Below are the code and all the weights of a small trained network. Each question names an input and a target symbol and asks about switching units off, where a switched-off unit gives its printed mean instead of its output.

import numpy as np


def w(rows, s, z=0):
    codes = np.array(rows[::2]) - 128.0
    scale = np.full(codes.shape[1], s)
    scale[-1] = z or s
    return codes * scale


def f(y):
    return y / 2 * (1 + np.tanh(0.7978845608 * (y + 0.044715 * y**3)))


def softmax(a):
    e = np.exp(a - a.max(-1, keepdims=True))
    return e / e.sum(-1, keepdims=True)


def log_softmax(a):
    a = a - a.max(-1, keepdims=True)
    return a - np.log(np.exp(a).sum(-1, keepdims=True))


def net(x, mask):
    ids = ['ΓΔΛΞΦΩαβεζησψ'.index(c) for c in x.split()]
    T = len(ids)
    res = E[ids] + P[:T]
    u = 0
    for l in range(2):
        r = res
        for j in range(2):
            rows = slice(3 * j, 3 * j + 3)
            q, k, v = (r @ M[l][rows].T for M in (Q, K, V))
            z = softmax(np.where(np.tri(T) > 0, q @ k.T / 3**0.5, -1e9)) @ v
            o = O[l][rows]
            res = res + np.where(mask[u + j], z, o[:, -1]) @ o[:, :-1]
        u += 2
        y = f(res @ A[l][:, :-1].T + A[l][:, -1])
        res = res + np.where(mask[u : u + 12], y, B[l][:, -1]) @ B[l][:, :-1]
        u += 12
    return log_softmax(res[-1] @ U[:, :-1].T + U[:, -1])


Q, K, V, O, A, B = {}, {}, {}, {}, {}, {}
E = w([
[98,76,124,127,68,169,130],'Γ',
[152,82,137,114,121,147,109],'Δ',
[132,86,81,167,75,101,108],'Λ',
[98,102,155,102,169,110,83],'Ξ',
[107,89,140,91,81,134,133],'Φ',
[213,139,161,155,97,136,217],'Ω',
[174,177,165,171,148,158,239],'α',
[113,125,117,198,77,84,156],'β',
[99,70,113,145,146,139,44],'ε',
[105,110,161,130,163,218,150],'ζ',
[182,97,150,110,118,104,118],'η',
[164,103,51,201,253,91,81],'σ',
[74,122,135,155,101,136,123],'ψ',
],0.018)
P = w([
[148,154,181,117,64,166,64],'0',
[67,14,181,123,148,130,118],'1',
[195,92,140,81,186,94,174],'2',
[147,64,132,121,154,129,112],'3',
[170,248,35,30,140,179,129],'4',
[126,173,74,170,101,179,57],'5',
[97,148,65,121,119,142,119],'6',
[131,54,177,211,160,198,89],'7',
[94,123,86,124,161,149,174],'8',
],0.012)
Q[0] = w([
[138,106,97,174,212,112,70],'L0H1',
[197,172,96,186,172,81,110],'L0H1',
[115,97,141,95,63,124,110],'L0H1',
[105,185,75,36,154,122,177],'L0H2',
[76,2,123,123,147,81,168],'L0H2',
[159,164,62,79,90,149,40],'L0H2',
],0.0098)
K[0] = w([
[88,74,121,178,202,139,50],'L0H1',
[157,151,102,225,169,88,137],'L0H1',
[156,108,132,93,96,80,113],'L0H1',
[37,14,172,201,124,117,147],'L0H2',
[123,180,78,142,81,198,53],'L0H2',
[143,1,176,117,157,78,182],'L0H2',
],0.009)
V[0] = w([
[85,166,67,114,118,45,203],'L0H1',
[180,162,106,160,104,100,67],'L0H1',
[81,147,194,181,104,92,79],'L0H1',
[172,126,85,130,69,99,1],'L0H2',
[69,117,167,142,72,210,115],'L0H2',
[52,165,73,189,157,108,109],'L0H2',
],0.0079)
O[0] = w([
[147,100,118,133,84,107,124,3],'L0H1',
[172,127,149,89,74,144,189,157],'L0H1',
[122,181,149,144,166,150,184,105],'L0H1',
[168,175,150,2,126,160,60,210],'L0H2',
[174,127,147,189,88,181,66,96],'L0H2',
[89,149,101,75,130,155,157,172],'L0H2',
],0.012,0.0059)
A[0] = w([
[55,85,158,190,141,172,177,246],'L0N1',
[196,32,172,147,126,172,135,81],'L0N2',
[124,59,80,200,142,133,103,175],'L0N3',
[36,192,85,155,175,116,136,113],'L0N4',
[130,142,91,176,184,204,117,234],'L0N5',
[152,178,139,157,79,224,47,227],'L0N6',
[165,163,98,149,173,34,137,20],'L0N7',
[151,254,155,136,77,104,149,131],'L0N8',
[178,189,170,64,133,224,176,183],'L0N9',
[170,166,129,124,161,121,218,252],'L0N10',
[31,76,167,90,107,96,177,18],'L0N11',
[99,197,135,43,132,121,91,183],'L0N12',
],0.008,0.003)
B[0] = w([
[209,85,80,138,235,44,108,184],'L0N1',
[199,189,161,112,141,93,56,169],'L0N2',
[172,163,178,98,98,203,163,198],'L0N3',
[181,83,130,132,31,182,166,185],'L0N4',
[122,50,129,51,113,157,144,254],'L0N5',
[150,123,87,155,196,152,138,217],'L0N6',
[110,106,246,91,159,201,221,156],'L0N7',
[153,165,87,175,127,123,148,135],'L0N8',
[82,134,92,150,94,3,22,234],'L0N9',
[77,109,106,124,146,151,49,176],'L0N10',
[164,159,93,171,143,92,53,141],'L0N11',
[133,59,68,183,187,110,159,245],'L0N12',
],0.0059,0.0094)
Q[1] = w([
[168,99,127,145,97,88,75],'L1H1',
[94,115,62,160,57,193,176],'L1H1',
[129,102,120,132,167,138,96],'L1H1',
[178,142,183,103,140,97,2],'L1H2',
[118,98,161,144,95,106,136],'L1H2',
[118,128,107,148,86,137,158],'L1H2',
],0.0088)
K[1] = w([
[111,134,119,134,92,132,94],'L1H1',
[93,67,241,124,100,69,90],'L1H1',
[104,138,110,141,92,115,172],'L1H1',
[136,145,1,227,178,135,126],'L1H2',
[170,137,151,113,159,158,55],'L1H2',
[53,105,227,152,158,33,114],'L1H2',
],0.0068)
V[1] = w([
[73,255,128,238,111,56,168],'L1H1',
[156,54,194,68,13,93,127],'L1H1',
[109,163,75,168,167,170,163],'L1H1',
[42,113,170,147,215,213,131],'L1H2',
[169,167,212,86,208,96,132],'L1H2',
[149,92,106,150,188,127,86],'L1H2',
],0.0078)
O[1] = w([
[178,50,163,105,60,91,181,8],'L1H1',
[127,145,179,168,195,127,111,50],'L1H1',
[105,99,86,95,97,166,92,136],'L1H1',
[130,162,12,200,101,254,182,152],'L1H2',
[13,148,97,173,171,77,157,157],'L1H2',
[196,109,28,198,92,73,138,224],'L1H2',
],0.0087,0.018)
A[1] = w([
[163,2,98,98,116,124,123,167],'L1N1',
[73,118,175,127,133,136,187,73],'L1N2',
[81,254,171,166,106,131,159,107],'L1N3',
[134,139,114,91,200,167,184,15],'L1N4',
[165,87,164,191,184,112,158,254],'L1N5',
[47,105,145,147,144,74,122,77],'L1N6',
[170,50,207,99,59,123,196,62],'L1N7',
[99,68,76,153,199,98,139,120],'L1N8',
[108,197,95,206,120,136,177,209],'L1N9',
[92,186,127,43,91,100,46,101],'L1N10',
[156,80,29,178,102,75,134,216],'L1N11',
[65,139,113,63,110,122,128,118],'L1N12',
],0.0071,0.0036)
B[1] = w([
[152,204,113,93,87,100,131,157],'L1N1',
[85,220,205,131,116,229,197,126],'L1N2',
[158,103,103,99,94,152,75,127],'L1N3',
[95,170,201,103,166,177,149,151],'L1N4',
[180,126,77,135,137,113,152,145],'L1N5',
[103,99,79,189,56,138,127,134],'L1N6',
[63,27,88,132,169,56,128,130],'L1N7',
[114,147,119,79,77,111,209,220],'L1N8',
[151,94,158,91,117,107,98,187],'L1N9',
[102,149,135,101,113,44,174,147],'L1N10',
[138,147,151,63,117,135,152,251],'L1N11',
[185,148,120,254,56,113,75,144],'L1N12',
],0.0076,0.025)
U = w([
[162,58,4,122,102,37,60,218],'Γ',
[146,131,99,42,216,108,178,233],'Δ',
[167,142,56,200,114,158,185,32],'Λ',
[156,171,119,155,160,121,50,102],'Ξ',
[131,173,184,4,133,75,92,48],'Φ',
[146,180,133,158,183,87,105,124],'Ω',
[150,90,157,70,92,80,255,92],'α',
[9,220,142,23,91,69,212,127],'β',
[126,28,142,26,98,90,127,51],'ε',
[169,164,200,22,21,167,118,189],'ζ',
[130,192,113,152,206,62,101,86],'η',
[115,134,105,143,222,32,145,1],'σ',
[141,77,130,130,184,46,180,101],'ψ',
],0.0055,0.0052)

Each question gives the input, a string of symbols that net reads in full, and the target symbol t.
The units are the heads (3 rows each of Q, K, V and O) and the neurons (one row each of A and B). Each row of codes is followed by its name. A weight is (code - 128) times the scale printed after its matrix; where a second scale follows, it is the last column's (O, A, B and U).
mask holds one flag per unit, layer by layer, with each layer's heads first. A switched-off unit (its flag False) gives its mean, the last column of its rows in O or B, instead of its output. The means were averaged over made-up inputs and are rounded, as every weight is.
A unit's drop is (log p(t) with every unit on - log p(t) with that unit switched off) / (log p(t) with every unit on - log p(t) with every unit switched off).
top k neurons: the k neurons with the biggest drops, biggest first
k most important neurons of layer l: the k neurons of layer l with the biggest drops, biggest first
heads that matter: for each layer, one digit per head in row order, 1 if its drop is at least 0.15 and else 0, layers parted by /
input σ Ξ Ξ ψ Δ, target Γ: top 2 neurons : (L1N4; L0N12)
input ζ σ ε Δ, target Λ: 3 most important neurons of layer 0 : (L0N6; L0N3; L0N9)
input Δ β Λ Ω, target Γ: heads that matter : 11 / 00
input σ Ω ζ, target β: 2 most important neurons of layer 1 : (L1N8; L1N10)
input σ σ ε ζ α σ η σ, target Δ: 2 most important neurons of layer 0 : (L0N3; L0N1)
input σ σ σ σ ζ σ σ, target β: top 2 neurons : (L1N4; L1N8)
input Λ ψ σ ζ, target Φ: top 2 neurons : (L0N8; L0N9)
input σ ζ η η, target β: top 2 neurons : (L1N10; L1N9)
input ζ Φ ζ ζ, target Λ: heads that matter : 11 / 01
input α σ ψ ψ, target α: top 2 neurons : (L0N1; L1N11)
input σ Δ ε α σ σ ζ Δ, target β: top 2 neurons : (L1N8; L1N10)
input σ σ η Δ β α σ, target Δ: top neuron : (L0N9)
input σ ζ ψ Ξ σ ψ α Γ, target β: heads that matter : 01 / 00
input σ ζ σ σ β, target Γ: 2 most important neurons of layer 1 : (L1N9; L1N3)
input ζ ζ ζ β σ, target Λ: top 2 neurons : (L0N3; L0N9)
input Λ σ σ, target Φ: 4 most important neurons of layer 0 : (L0N6; L0N8; L0N9; L0N5)
input σ σ β ψ σ σ ε α Φ, target Γ: 3 most important neurons of layer 1 : (L1N12; L1N4; L1N8)
input σ σ Ω, target β: 2 most important neurons of layer 1 : (L1N10; L1N11)
input Ω Φ σ, target ψ: heads that matter : 01 / 11
input σ ε σ σ σ Δ ζ, target Γ: heads that matter : 01 / 00
input σ Φ σ ε Ξ, target Γ: heads that matter : 00 / 00
input α σ Λ β ψ, target Γ: top 2 neurons : (L1N12; L1N4)
input ψ α ψ σ, target ζ: top 2 neurons : (L0N6; L0N8)
input ψ σ σ, target ζ: heads that matter : 11 / 10
input ε ψ σ Δ η, target Γ: heads that matter : 11 / 00
